Look-ups in named tables: a row name and a column name give one cell, copied from the table.

Kaz.csv
,Gikolod,Doma,Vuvu,Padufa
Ronim,-3513,-4552,52634,-94966
Fenifog,-40898,5249,18261,73496
Lotov,-717,-9732,45380,-71319
Lerini,-12847,-1206,-6953,-52531

What is the Padufa of Ronim in Kaz?
-94966
What is the Doma of Fenifog in Kaz?
5249
What is the Padufa of Lotov in Kaz?
-71319
What is the Vuvu of Lerini in Kaz?
-6953
What is the Padufa of Lerini in Kaz?
-52531
What is the Doma of Lerini in Kaz?
-1206
What is the Vuvu of Lotov in Kaz?
45380
What is the Gikolod of Lerini in Kaz?
-12847
What is the Padufa of Fenifog in Kaz?
73496
What is the Gikolod of Ronim in Kaz?
-3513
What is the Vuvu of Ronim in Kaz?
52634
What is the Doma of Lotov in Kaz?
-9732
What is the Gikolod of Lotov in Kaz?
-717
What is the Gikolod of Fenifog in Kaz?
-40898
What is the Doma of Ronim in Kaz?
-4552
What is the Vuvu of Fenifog in Kaz?
18261

Fumi:
|  | Gulakek | Rofugir | Ruv | Kivi | Lipudet | Donef | Furi | Mised | Pebaza |
|---|---|---|---|---|---|---|---|---|---|
| Puf | 130 | 68 | 128 | 169 | 155 | 132 | 160 | 177 | 200 |
| Marev | 149 | 81 | 129 | 114 | 125 | 145 | 134 | 120 | 238 |
| Sot | 107 | 154 | 145 | 97 | 152 | 74 | 156 | 190 | 51 |
| Lufum | 129 | 101 | 96 | 173 | 87 | 174 | 79 | 48 | 156 |
| Mafaz | 144 | 133 | 75 | 33 | 137 | 136 | 105 | 57 | 138 |
| Votufan | 128 | 178 | 168 | 63 | 59 | 111 | 90 | 77 | 111 |
| Mok | 130 | 163 | 201 | 57 | 88 | 85 | 135 | 153 | 145 |
| Nuzoti | 144 | 77 | 131 | 118 | 146 | 132 | 154 | 154 | 229 |
| Nekuz | 92 | 137 | 127 | 198 | 118 | 113 | 118 | 148 | 30 |
| Bunofu | 125 | 176 | 176 | 85 | 48 | 116 | 85 | 77 | 111 |
| Zafigiv | 125 | 112 | 103 | 76 | 197 | 90 | 175 | 189 | 115 |

What is the Donef of Sot in Fumi?
74
What is the Ruv of Zafigiv in Fumi?
103
What is the Gulakek of Puf in Fumi?
130
What is the Mised of Lufum in Fumi?
48
What is the Donef of Bunofu in Fumi?
116
What is the Kivi of Zafigiv in Fumi?
76
What is the Furi of Nekuz in Fumi?
118
What is the Donef of Zafigiv in Fumi?
90
What is the Rofugir of Nekuz in Fumi?
137
What is the Gulakek of Marev in Fumi?
149
What is the Gulakek of Mok in Fumi?
130
What is the Ruv of Nekuz in Fumi?
127
What is the Kivi of Marev in Fumi?
114
What is the Kivi of Votufan in Fumi?
63
What is the Donef of Votufan in Fumi?
111
What is the Kivi of Lufum in Fumi?
173
What is the Mised of Bunofu in Fumi?
77
What is the Pebaza of Sot in Fumi?
51

Zukizi:
|  | Fen | Difekug | Divibon | Lasigeg | Fanipu | Fadi | Zos | Dis | Faduzi |
|---|---|---|---|---|---|---|---|---|---|
| Favib | 12.46 | -56.66 | -6.72 | -0.28 | 5.62 | -10.57 | -4.39 | -49.03 | 12.90 |
| Tasituk | -27.47 | 48.25 | 2.80 | -4.40 | -3.72 | -14.03 | -20.86 | 40.36 | 18.68 |
| Lun | -51.21 | -16.09 | -8.75 | 6.91 | 1.70 | 2.33 | 4.69 | -33.85 | -3.05 |
| Todo | 23.48 | 41.70 | -12.34 | -5.87 | 16.89 | 6.89 | -15.13 | 56.57 | 8.02 |

Dis of Tasituk is 40.36
Lasigeg of Todo is -5.87
Divibon of Tasituk is 2.80
Difekug of Lun is -16.09
Divibon of Lun is -8.75
Fadi of Tasituk is -14.03
Zos of Tasituk is -20.86
Divibon of Favib is -6.72
Zos of Lun is 4.69
Fen of Lun is -51.21
Divibon of Todo is -12.34
Fanipu of Lun is 1.70
Zos of Todo is -15.13
Difekug of Favib is -56.66
Fanipu of Favib is 5.62
Faduzi of Favib is 12.90
Lasigeg of Lun is 6.91
Faduzi of Lun is -3.05
Fen of Todo is 23.48
Faduzi of Todo is 8.02

